Here is a tiny trained network, its code and every weight. The questions are about switching its units off for an input and a class, where a switched-off unit gives its printed mean instead of its output.

import numpy as np


def w(rows, s, z=0):
    codes = np.array(rows[::2]) - 128.0
    scale = np.full(codes.shape[1], s)
    scale[-1] = z or s
    return codes * scale


def norm(h):
    return h / np.sqrt((h * h).mean(-1, keepdims=True) + 1e-5)


def f(y):
    return y / 2 * (1 + np.tanh(0.7978845608 * (y + 0.044715 * y**3)))


def log_softmax(a):
    a = a - a.max(-1, keepdims=True)
    return a - np.log(np.exp(a).sum(-1, keepdims=True))


def net(x, mask):
    res = np.array(x, float).reshape(1, 3) / 4 @ E
    u = 0
    for l in range(3):
        y = f(norm(res) @ A[l][:, :-1].T + A[l][:, -1])
        res = res + np.where(mask[u : u + 8], y, B[l][:, -1]) @ B[l][:, :-1]
        u += 8
    return log_softmax(norm(res)[-1] @ U[:, :-1].T + U[:, -1])


A, B = {}, {}
E = w([
[149,163,2],'x0',
[200,203,103],'x1',
[158,74,64],'x2',
],0.0055)
A[0] = w([
[151,175,85,69],'0.n1',
[173,79,75,158],'0.n2',
[79,95,179,139],'0.n3',
[148,41,178,160],'0.n4',
[134,65,178,3],'0.n5',
[192,130,125,137],'0.n6',
[9,121,139,139],'0.n7',
[134,55,141,134],'0.n8',
],0.013,0.0032)
B[0] = w([
[105,172,161,210],'0.n1',
[182,67,78,237],'0.n2',
[79,57,237,246],'0.n3',
[175,146,127,247],'0.n4',
[44,232,191,175],'0.n5',
[254,74,73,180],'0.n6',
[184,87,147,254],'0.n7',
[210,234,201,187],'0.n8',
],0.0057,0.0037)
A[1] = w([
[123,146,42,31],'1.n1',
[167,77,135,126],'1.n2',
[139,107,197,53],'1.n3',
[131,68,169,85],'1.n4',
[134,114,188,3],'1.n5',
[138,189,129,58],'1.n6',
[165,99,128,181],'1.n7',
[9,114,38,239],'1.n8',
],0.011,0.0017)
B[1] = w([
[130,90,245,247],'1.n1',
[185,134,6,193],'1.n2',
[146,55,149,253],'1.n3',
[117,188,159,205],'1.n4',
[110,91,139,208],'1.n5',
[141,187,109,153],'1.n6',
[82,155,78,199],'1.n7',
[251,2,145,197],'1.n8',
],0.0058,0.0027)
A[2] = w([
[50,160,122,2],'2.n1',
[137,184,144,109],'2.n2',
[83,162,185,79],'2.n3',
[79,163,193,28],'2.n4',
[141,130,148,66],'2.n5',
[145,116,117,118],'2.n6',
[111,175,190,29],'2.n7',
[150,250,115,46],'2.n8',
],0.012,0.0023)
B[2] = w([
[255,122,171,90],'2.n1',
[114,178,60,167],'2.n2',
[101,104,96,238],'2.n3',
[154,29,111,246],'2.n4',
[141,128,139,135],'2.n5',
[206,83,191,157],'2.n6',
[117,107,151,225],'2.n7',
[69,186,148,252],'2.n8',
],0.0066,0.0026)
U = w([
[108,255,107,169],'0',
[95,60,230,213],'1',
[147,148,156,51],'2',
[106,136,124,1],'3',
[211,95,39,203],'4',
],0.019,0.0082)

Each question gives the input, the list of numbers given to net, and the class t.
The units are the neurons (one row each of A and B). Each row of codes is followed by its name. A weight is (code - 128) times the scale printed after its matrix; where a second scale follows, it is the last column's (A, B and U).
mask holds one flag per neuron, layer by layer. A switched-off neuron (its flag False) gives its mean, the last column of its row in B, instead of its output. The means were averaged over made-up inputs and are rounded, as every weight is.
A unit's drop is (log p(t) with every unit on - log p(t) with that unit switched off) / (log p(t) with every unit on - log p(t) with every unit switched off).
The circuit of an input: a set's keep is (log p(t) with only the set's units on - log p(t) with every unit switched off) / (log p(t) with every unit on - log p(t) with every unit switched off). Starting from the 12 units with the biggest drops (on a tie, the unit counted first), units are removed one at a time, each time the one whose removal leaves the highest keep (on an exact tie, the one counted first), for as long as the keep stays at least 0.8.
units of the circuit, in order: the units of the circuit, biggest drop first
most important unit: the unit with the biggest drop
top k neurons: the k neurons with the biggest drops, biggest first
k most important neurons of layer l: the k neurons of layer l with the biggest drops, biggest first
drop when u is switched off: that unit's drop, to one decimal
input [-4,4,2], class 4: 2 most important neurons of layer 0 => (0.n6, 0.n1)
input [-7,7,4], class 4: top neuron => (0.n6)
input [6,6,0], class 0: units of the circuit, in order => (2.n8, 1.n8)
input [-1,3,0], class 0: top 4 neurons => (0.n3, 1.n8, 1.n3, 0.n2)
input [5,8,1], class 0: units of the circuit, in order => (2.n8, 1.n8)
input [-5,2,5], class 2: units of the circuit, in order => (0.n4, 0.n8)
input [-1,3,-1], class 0: 3 most important neurons of layer 0 => (0.n3, 0.n2, 0.n7)
input [-8,7,3], class 2: top 2 neurons => (0.n6, 0.n2)
input [4,-5,-3], class 4: 3 most important neurons of layer 0 => (0.n5, 0.n1, 0.n7)
input [3,8,1], class 0: top 2 neurons => (0.n1, 1.n8)
input [-1,-5,7], class 4: 2 most important neurons of layer 1 => (1.n2, 1.n1)
input [7,-2,-4], class 1: 2 most important neurons of layer 1 => (1.n1, 1.n2)
input [-7,6,7], class 4: drop when 0.n6 is switched off => 0.4
input [-2,-1,7], class 4: drop when 0.n2 is switched off => 1.3
input [-1,-2,6], class 4: most important unit => 0.n2
input [0,2,-1], class 0: drop when 0.n3 is switched off => 1.1
